Below is a small trained network, with its code and all its weights. Each question gives an input and a target symbol and asks what happens when units are switched off, that is, made to give their printed mean instead of their output.

import numpy as np


def w(rows, s, z=0):
    codes = np.array(rows[::2]) - 128.0
    scale = np.full(codes.shape[1], s)
    scale[-1] = z or s
    return codes * scale


def f(y):
    return y / 2 * (1 + np.tanh(0.7978845608 * (y + 0.044715 * y**3)))


def softmax(a):
    e = np.exp(a - a.max(-1, keepdims=True))
    return e / e.sum(-1, keepdims=True)


def log_softmax(a):
    a = a - a.max(-1, keepdims=True)
    return a - np.log(np.exp(a).sum(-1, keepdims=True))


def net(x, mask):
    ids = ['βγδζηθλμξπσφψω'.index(c) for c in x.split()]
    T = len(ids)
    res = E[ids] + P[:T]
    r = res
    for j in range(2):
        rows = slice(3 * j, 3 * j + 3)
        q, k, v = (r @ M[0][rows].T for M in (Q, K, V))
        z = softmax(np.where(np.tri(T) > 0, q @ k.T / 3**0.5, -1e9)) @ v
        o = O[0][rows]
        res = res + np.where(mask[j], z, o[:, -1]) @ o[:, :-1]
    y = f(res @ A[0][:, :-1].T + A[0][:, -1])
    res = res + np.where(mask[2:14], y, B[0][:, -1]) @ B[0][:, :-1]
    return log_softmax(res[-1] @ U[:, :-1].T + U[:, -1])


Q, K, V, O, A, B = {}, {}, {}, {}, {}, {}
E = w([
[131,182,198,98],'β',
[171,215,44,106],'γ',
[245,149,226,133],'δ',
[71,162,48,137],'ζ',
[72,156,153,136],'η',
[127,167,251,174],'θ',
[195,181,107,190],'λ',
[198,214,149,68],'μ',
[130,128,114,194],'ξ',
[141,82,129,182],'π',
[233,180,92,184],'σ',
[75,163,83,87],'φ',
[89,169,146,140],'ψ',
[134,202,112,137],'ω',
],0.013)
P = w([
[104,150,119,9],'0',
[77,160,99,179],'1',
[173,202,103,95],'2',
[156,194,144,94],'3',
[154,5,217,70],'4',
[42,95,160,97],'5',
],0.014)
Q[0] = w([
[56,195,148,159],'H1',
[159,231,83,97],'H1',
[176,173,183,142],'H1',
[114,8,126,68],'H2',
[164,220,126,184],'H2',
[84,136,97,138],'H2',
],0.012)
K[0] = w([
[187,180,106,63],'H1',
[120,86,144,48],'H1',
[107,87,96,100],'H1',
[104,145,105,239],'H2',
[48,133,177,10],'H2',
[216,107,157,95],'H2',
],0.011)
V[0] = w([
[223,139,51,45],'H1',
[129,123,1,202],'H1',
[134,88,216,72],'H1',
[89,172,68,94],'H2',
[40,117,196,73],'H2',
[214,164,234,187],'H2',
],0.012)
O[0] = w([
[221,61,79,132,196],'H1',
[122,141,38,138,10],'H1',
[153,104,254,165,170],'H1',
[54,23,102,55,187],'H2',
[64,126,181,55,201],'H2',
[203,161,187,119,137],'H2',
],0.01,0.012)
A[0] = w([
[56,95,78,66,255],'N1',
[235,63,24,188,110],'N2',
[64,123,133,7,232],'N3',
[187,150,125,124,110],'N4',
[237,236,157,79,106],'N5',
[171,70,112,24,84],'N6',
[187,76,255,145,213],'N7',
[222,108,151,140,5],'N8',
[29,80,192,71,120],'N9',
[54,200,99,190,62],'N10',
[122,48,202,25,31],'N11',
[183,192,130,193,153],'N12',
],0.0078,0.003)
B[0] = w([
[52,236,115,162,162],'N1',
[117,109,153,35,143],'N2',
[140,132,230,183,198],'N3',
[100,157,172,146,133],'N4',
[117,204,128,170,171],'N5',
[89,51,68,211,174],'N6',
[146,117,87,84,252],'N7',
[113,145,98,226,149],'N8',
[254,196,88,114,213],'N9',
[172,71,125,119,127],'N10',
[80,77,69,160,236],'N11',
[106,65,160,118,131],'N12',
],0.0061,0.027)
U = w([
[161,125,181,255,40],'β',
[239,192,36,105,134],'γ',
[164,47,154,172,88],'δ',
[117,127,141,116,134],'ζ',
[151,169,112,143,180],'η',
[133,86,184,76,211],'θ',
[142,185,177,64,254],'λ',
[189,181,74,90,154],'μ',
[162,176,97,77,22],'ξ',
[82,121,174,99,250],'π',
[96,120,164,201,94],'σ',
[84,83,139,19,16],'φ',
[82,131,179,96,81],'ψ',
[100,166,108,136,198],'ω',
],0.0072,0.0032)

Each question gives the input, a string of symbols that net reads in full, and the target symbol t.
The units are the heads (3 rows each of Q, K, V and O) and the neurons (one row each of A and B). Each row of codes is followed by its name. A weight is (code - 128) times the scale printed after its matrix; where a second scale follows, it is the last column's (O, A, B and U).
mask holds one flag per unit, heads first, then neurons. A switched-off unit (its flag False) gives its mean, the last column of its rows in O or B, instead of its output. The means were averaged over made-up inputs and are rounded, as every weight is.
A unit's drop is (log p(t) with every unit on - log p(t) with that unit switched off) / (log p(t) with every unit on - log p(t) with every unit switched off).
The circuit of an input: a set's keep is (log p(t) with only the set's units on - log p(t) with every unit switched off) / (log p(t) with every unit on - log p(t) with every unit switched off). Starting from the 12 units with the biggest drops (on a tie, the unit counted first), units are removed one at a time, each time the one whose removal leaves the highest keep (on an exact tie, the one counted first), for as long as the keep stays at least 0.8.
units of the circuit, in order: the units of the circuit, biggest drop first
top k neurons: the k neurons with the biggest drops, biggest first
heads that matter: for each layer, one digit per head in row order, 1 if its drop is at least 0.15 and else 0, layers parted by /
drop of u: that unit's drop, to one decimal
input θ θ λ ζ, target λ: units of the circuit, in order => (H2, H1, N6)
input λ γ μ λ δ, target φ: units of the circuit, in order => (H1, N2, N9)
input ζ θ λ, target ω: units of the circuit, in order => (H2, N1)
input φ δ θ θ δ, target β: top 3 neurons => (N8, N5, N9)
input θ γ μ β σ, target φ: top 3 neurons => (N2, N9, N3)
input β θ φ μ λ, target λ: units of the circuit, in order => (H1, H2, N6)
input ψ γ μ λ θ, target φ: units of the circuit, in order => (H1, N2, H2, N9)
input μ η σ, target δ: top 2 neurons => (N9, N6)
input ζ β ζ θ, target ω: units of the circuit, in order => (H2, H1, N1)
input θ γ γ, target λ: units of the circuit, in order => (H1, H2)
input ζ ζ θ, target ω: units of the circuit, in order => (H2, N1, H1)
input β ξ ψ θ, target θ: units of the circuit, in order => (H2, H1, N1)
input δ σ ζ β, target β: units of the circuit, in order => (H2, H1)
input σ δ μ θ γ, target β: heads that matter => 01
input μ μ σ δ, target δ: units of the circuit, in order => (H1, H2, N6)
input σ θ ζ γ φ, target λ: units of the circuit, in order => (H1, H2, N6)
input θ γ δ σ, target λ: units of the circuit, in order => (H1, H2)
input ζ ψ μ, target ω: units of the circuit, in order => (H2, N1, H1)
input γ δ μ, target φ: top 2 neurons => (N2, N9)
input γ δ μ μ ξ θ, target δ: top 2 neurons => (N9, N1)
input μ γ θ σ, target δ: top neuron => (N9)
input θ μ β, target λ: top 2 neurons => (N6, N5)
input μ θ ξ, target δ: top neuron => (N6)
input δ ζ η, target β: top 3 neurons => (N8, N5, N9)
input δ θ ψ σ ξ, target λ: top 2 neurons => (N6, N11)
input β θ θ, target θ: top 2 neurons => (N1, N7)
input θ γ η β, target λ: drop of N5 => 0.1
input θ θ β β γ, target λ: drop of H1 => 1.2
